Below are the code and all the weights of a small trained network. Each question names an input and a class and asks about switching units off, where a switched-off unit gives its printed mean instead of its output.

import numpy as np


def w(rows, s, z=0):
    codes = np.array(rows[::2]) - 128.0
    scale = np.full(codes.shape[1], s)
    scale[-1] = z or s
    return codes * scale


def norm(h):
    return h / np.sqrt((h * h).mean(-1, keepdims=True) + 1e-5)


def f(y):
    return y / 2 * (1 + np.tanh(0.7978845608 * (y + 0.044715 * y**3)))


def log_softmax(a):
    a = a - a.max(-1, keepdims=True)
    return a - np.log(np.exp(a).sum(-1, keepdims=True))


def net(x, mask):
    res = np.array(x, float).reshape(1, 5) / 4 @ E
    u = 0
    for l in range(2):
        y = f(norm(res) @ A[l][:, :-1].T + A[l][:, -1])
        res = res + np.where(mask[u : u + 5], y, B[l][:, -1]) @ B[l][:, :-1]
        u += 5
    return log_softmax(norm(res)[-1] @ U[:, :-1].T + U[:, -1])


A, B = {}, {}
E = w([
[144,171,9,198,189,225,113],'x0',
[208,114,184,148,49,115,20],'x1',
[65,43,75,85,140,107,83],'x2',
[248,156,157,94,179,92,160],'x3',
[156,167,173,183,75,160,252],'x4',
],0.0024)
A[0] = w([
[109,82,195,73,143,112,232,243],'L0N0',
[48,44,179,45,164,42,146,187],'L0N1',
[206,96,195,88,82,58,20,250],'L0N2',
[59,100,56,137,121,190,195,83],'L0N3',
[151,165,95,255,84,183,87,158],'L0N4',
],0.0039,0.0013)
B[0] = w([
[117,171,97,116,119,103,46,194],'L0N0',
[75,120,2,171,81,220,84,222],'L0N1',
[97,177,84,159,200,99,179,254],'L0N2',
[190,173,161,147,155,39,144,162],'L0N3',
[129,44,76,141,50,99,102,183],'L0N4',
],0.0045,0.0032)
A[1] = w([
[152,128,2,85,214,154,57,154],'L1N0',
[160,214,162,144,148,96,199,216],'L1N1',
[112,45,98,153,114,97,50,237],'L1N2',
[94,104,56,164,149,155,41,247],'L1N3',
[50,131,197,161,66,102,154,249],'L1N4',
],0.0046,0.0012)
B[1] = w([
[34,141,159,83,19,103,136,253],'L1N0',
[154,169,2,119,165,51,147,177],'L1N1',
[80,158,125,99,120,146,121,190],'L1N2',
[124,165,139,122,85,57,70,235],'L1N3',
[107,177,115,94,109,80,89,144],'L1N4',
],0.0059,0.0054)
U = w([
[170,58,123,184,84,184,122,93],'0',
[116,89,203,116,212,216,160,13],'1',
[119,98,211,117,209,220,162,23],'2',
[126,69,242,122,212,228,127,39],'3',
[123,68,188,101,230,234,148,14],'4',
[130,51,179,118,170,166,182,3],'5',
[2,166,103,96,54,87,75,210],'6',
[191,188,66,147,204,84,205,189],'7',
],0.0092,0.0043)

Each question gives the input, the list of numbers given to net, and the class t.
The units are the neurons (one row each of A and B). Each row of codes is followed by its name. A weight is (code - 128) times the scale printed after its matrix; where a second scale follows, it is the last column's (A, B and U).
mask holds one flag per neuron, layer by layer. A switched-off neuron (its flag False) gives its mean, the last column of its row in B, instead of its output. The means were averaged over made-up inputs and are rounded, as every weight is.
A unit's drop is (log p(t) with every unit on - log p(t) with that unit switched off) / (log p(t) with every unit on - log p(t) with every unit switched off).
The circuit of an input: a set's keep is (log p(t) with only the set's units on - log p(t) with every unit switched off) / (log p(t) with every unit on - log p(t) with every unit switched off). Starting from all 10 units, units are removed one at a time, each time the one whose removal leaves the highest keep (on an exact tie, the one counted first), for as long as the keep stays at least 0.8.
circuit, biggest first: the units of the circuit, biggest drop first
k most important neurons: the k neurons with the biggest drops, biggest first
k most important neurons of layer l: the k neurons of layer l with the biggest drops, biggest first
drop when u is switched off: that unit's drop, to one decimal
input [3,-1,3,4,3], class 7: most important neuron of layer 0 => [L0N1]
input [-4,-8,-6,-7,5], class 7: 4 most important neurons of layer 1 => [L1N0; L1N1; L1N3; L1N2]
input [8,7,-6,1,7], class 0: 2 most important neurons => [L0N4; L0N2]
input [6,-6,7,-7,6], class 7: circuit, biggest first => [L0N3; L1N0]
input [8,8,-3,-3,3], class 0: 2 most important neurons => [L1N0; L0N0]
input [7,7,-6,4,0], class 0: 2 most important neurons of layer 0 => [L0N4; L0N3]
input [6,-6,-1,-5,3], class 7: circuit, biggest first => [L0N3; L0N1; L1N0]
input [2,-1,4,-3,6], class 7: circuit, biggest first => [L0N3; L1N0]
input [8,7,3,3,8], class 0: 2 most important neurons of layer 1 => [L1N0; L1N1]
input [7,4,-5,-1,4], class 0: 2 most important neurons => [L0N4; L1N0]
input [5,5,4,1,8], class 0: 2 most important neurons => [L1N0; L0N4]
input [7,7,-8,-5,7], class 0: 3 most important neurons => [L0N4; L1N0; L0N2]
input [0,2,4,3,5], class 7: 2 most important neurons => [L0N1; L1N0]
input [0,-5,6,1,8], class 7: 2 most important neurons => [L0N3; L1N0]
input [-5,-2,-3,4,4], class 7: circuit, biggest first => [L1N0]
input [-5,3,-8,3,6], class 7: drop when L1N1 is switched off => 0.1
input [-7,0,-2,4,4], class 7: drop when L1N0 is switched off => 0.3
input [7,-5,-7,-5,4], class 7: drop when L1N0 is switched off => 0.2
